Here is a tiny trained network, its code and every weight. The questions are about switching its units off for an input and a class, where a switched-off unit gives its printed mean instead of its output.

import numpy as np


def w(rows, s, z=0):
    codes = np.array(rows[::2]) - 128.0
    scale = np.full(codes.shape[1], s)
    scale[-1] = z or s
    return codes * scale


def f(y):
    return np.maximum(y, 0)


def log_softmax(a):
    a = a - a.max(-1, keepdims=True)
    return a - np.log(np.exp(a).sum(-1, keepdims=True))


def net(x, mask):
    res = np.array(x, float).reshape(1, 8) / 4 @ E
    y = f(res @ A[0][:, :-1].T + A[0][:, -1])
    res = res + np.where(mask, y, B[0][:, -1]) @ B[0][:, :-1]
    return log_softmax(res[-1] @ U[:, :-1].T + U[:, -1])


A, B = {}, {}
E = w([
[123,126,120,148,53,152,147,71,166,59,113,91],'x0',
[152,179,163,133,107,167,189,132,133,214,199,68],'x1',
[190,118,157,175,160,99,119,96,116,99,192,108],'x2',
[203,79,81,186,132,2,109,173,143,155,181,178],'x3',
[89,73,124,109,63,163,142,47,189,117,188,214],'x4',
[147,172,146,125,99,158,208,103,196,165,97,121],'x5',
[174,141,107,126,164,194,59,89,115,77,189,100],'x6',
[194,146,228,123,194,193,153,143,166,89,83,173],'x7',
],0.0092)
A[0] = w([
[85,152,130,104,115,208,142,47,155,118,42,127,41],'N0',
[91,132,159,92,132,204,122,139,126,96,64,117,1],'N1',
[57,154,61,108,71,110,156,214,99,219,102,64,216],'N2',
[159,143,173,165,136,197,130,126,137,199,140,113,98],'N3',
[91,111,153,157,99,58,95,114,45,64,127,80,153],'N4',
[53,48,57,116,96,49,70,183,115,149,116,210,155],'N5',
[132,196,117,165,220,128,60,171,52,134,157,137,249],'N6',
[110,107,155,95,94,167,109,95,180,112,131,163,147],'N7',
[136,65,77,184,87,82,113,78,120,166,251,173,152],'N8',
[122,166,118,166,134,116,109,104,104,105,109,2,214],'N9',
],0.0084,0.003)
B[0] = w([
[77,107,139,98,27,192,90,109,178,141,192,168,207],'N0',
[99,166,87,97,135,156,103,156,159,122,233,126,188],'N1',
[204,132,70,232,65,18,141,122,160,107,48,204,238],'N2',
[129,205,179,129,131,127,74,30,117,104,65,109,183],'N3',
[226,100,133,73,55,100,74,88,143,68,81,151,188],'N4',
[201,2,116,114,168,80,25,64,148,65,51,142,249],'N5',
[142,171,81,72,129,134,72,170,60,146,178,106,241],'N6',
[112,121,103,56,62,110,159,110,136,109,143,92,182],'N7',
[150,127,54,188,9,133,92,161,146,175,235,131,236],'N8',
[208,57,133,119,82,138,90,102,106,110,146,151,190],'N9',
],0.0077,0.013)
U = w([
[176,85,66,121,99,79,67,34,125,60,81,133,218],'0',
[115,150,191,31,249,125,47,156,40,126,126,61,45],'1',
[36,100,99,193,180,171,155,164,106,154,121,112,3],'2',
[165,90,193,179,133,77,122,147,180,97,61,160,217],'3',
[127,151,61,125,73,129,72,153,128,157,215,125,182],'4',
[134,215,157,163,106,71,225,158,131,245,65,137,69],'5',
[2,140,148,25,94,162,128,77,136,115,118,132,45],'6',
],0.0092,0.0033)

Each question gives the input, the list of numbers given to net, and the class t.
The units are the neurons (one row each of A and B). Each row of codes is followed by its name. A weight is (code - 128) times the scale printed after its matrix; where a second scale follows, it is the last column's (A, B and U).
mask holds one flag per neuron, in row order. A switched-off neuron (its flag False) gives its mean, the last column of its row in B, instead of its output. The means were averaged over made-up inputs and are rounded, as every weight is.
A unit's drop is (log p(t) with every unit on - log p(t) with that unit switched off) / (log p(t) with every unit on - log p(t) with every unit switched off).
The circuit of an input: a set's keep is (log p(t) with only the set's units on - log p(t) with every unit switched off) / (log p(t) with every unit on - log p(t) with every unit switched off). Starting from all 10 units, units are removed one at a time, each time the one whose removal leaves the highest keep (on an exact tie, the one counted first), for as long as the keep stays at least 0.8.
circuit, biggest first: the units of the circuit, biggest drop first
k most important neurons: the k neurons with the biggest drops, biggest first
drop when u is switched off: that unit's drop, to one decimal
input [-1,3,-8,5,8,1,3,2], class 4: circuit, biggest first => (N8)
input [-5,-3,2,1,-2,-8,-3,5], class 1: circuit, biggest first => (N2 N6)
input [-4,-2,2,-4,-3,5,6,1], class 1: circuit, biggest first => (N8 N2)
input [8,-1,-1,4,-5,1,-8,5], class 3: 2 most important neurons => (N6 N8)
input [6,-7,7,3,-4,7,1,5], class 3: circuit, biggest first => (N5 N6 N8 N7)
input [3,1,-6,2,6,-8,7,5], class 4: circuit, biggest first => (N5 N2)
input [6,7,-4,1,-1,-6,-3,7], class 3: circuit, biggest first => (N6 N8)
input [5,2,-1,-6,-7,-2,-4,7], class 6: 2 most important neurons => (N8 N0)
input [3,5,1,5,7,-6,4,8], class 4: 2 most important neurons => (N5 N8)
input [5,1,-4,-1,-2,5,-3,2], class 6: circuit, biggest first => (N5 N0 N8)
input [-7,4,1,6,0,3,-4,0], class 3: circuit, biggest first => (N1 N0)
input [7,1,4,-8,3,0,-5,-4], class 6: circuit, biggest first => (N5 N8)
input [2,7,-4,2,-7,7,3,5], class 5: 2 most important neurons => (N5 N4)
input [0,1,-7,-7,1,-4,-5,1], class 6: most important neuron => (N8)
input [0,-2,-6,-4,-8,7,-7,0], class 5: 2 most important neurons => (N5 N2)
input [8,6,-7,-2,-6,-6,8,2], class 4: 2 most important neurons => (N5 N1)
input [6,1,1,8,-5,8,-1,5], class 3: 2 most important neurons => (N6 N8)
input [-3,8,-8,7,-8,-3,-1,1], class 5: 2 most important neurons => (N2 N4)
input [-4,-2,-2,-3,-5,5,1,2], class 4: 3 most important neurons => (N5 N1 N0)
input [6,3,6,5,7,4,4,7], class 4: 4 most important neurons => (N5 N8 N2 N4)
input [1,0,-1,-3,-4,8,-7,0], class 5: circuit, biggest first => (N5)
input [-4,3,6,6,7,8,-1,8], class 4: 3 most important neurons => (N5 N8 N2)
input [4,5,3,5,7,1,0,5], class 4: drop when N5 is switched off => 0.2
input [-6,6,-4,4,-5,-7,-6,-2], class 0: drop when N9 is switched off => 0.0
input [-5,2,-5,-5,-1,-4,6,8], class 1: drop when N6 is switched off => 0.1
input [7,-8,-7,-3,-1,-6,8,7], class 6: drop when N8 is switched off => 0.1
input [7,7,7,-7,6,1,3,-2], class 6: most important neuron => (N2)
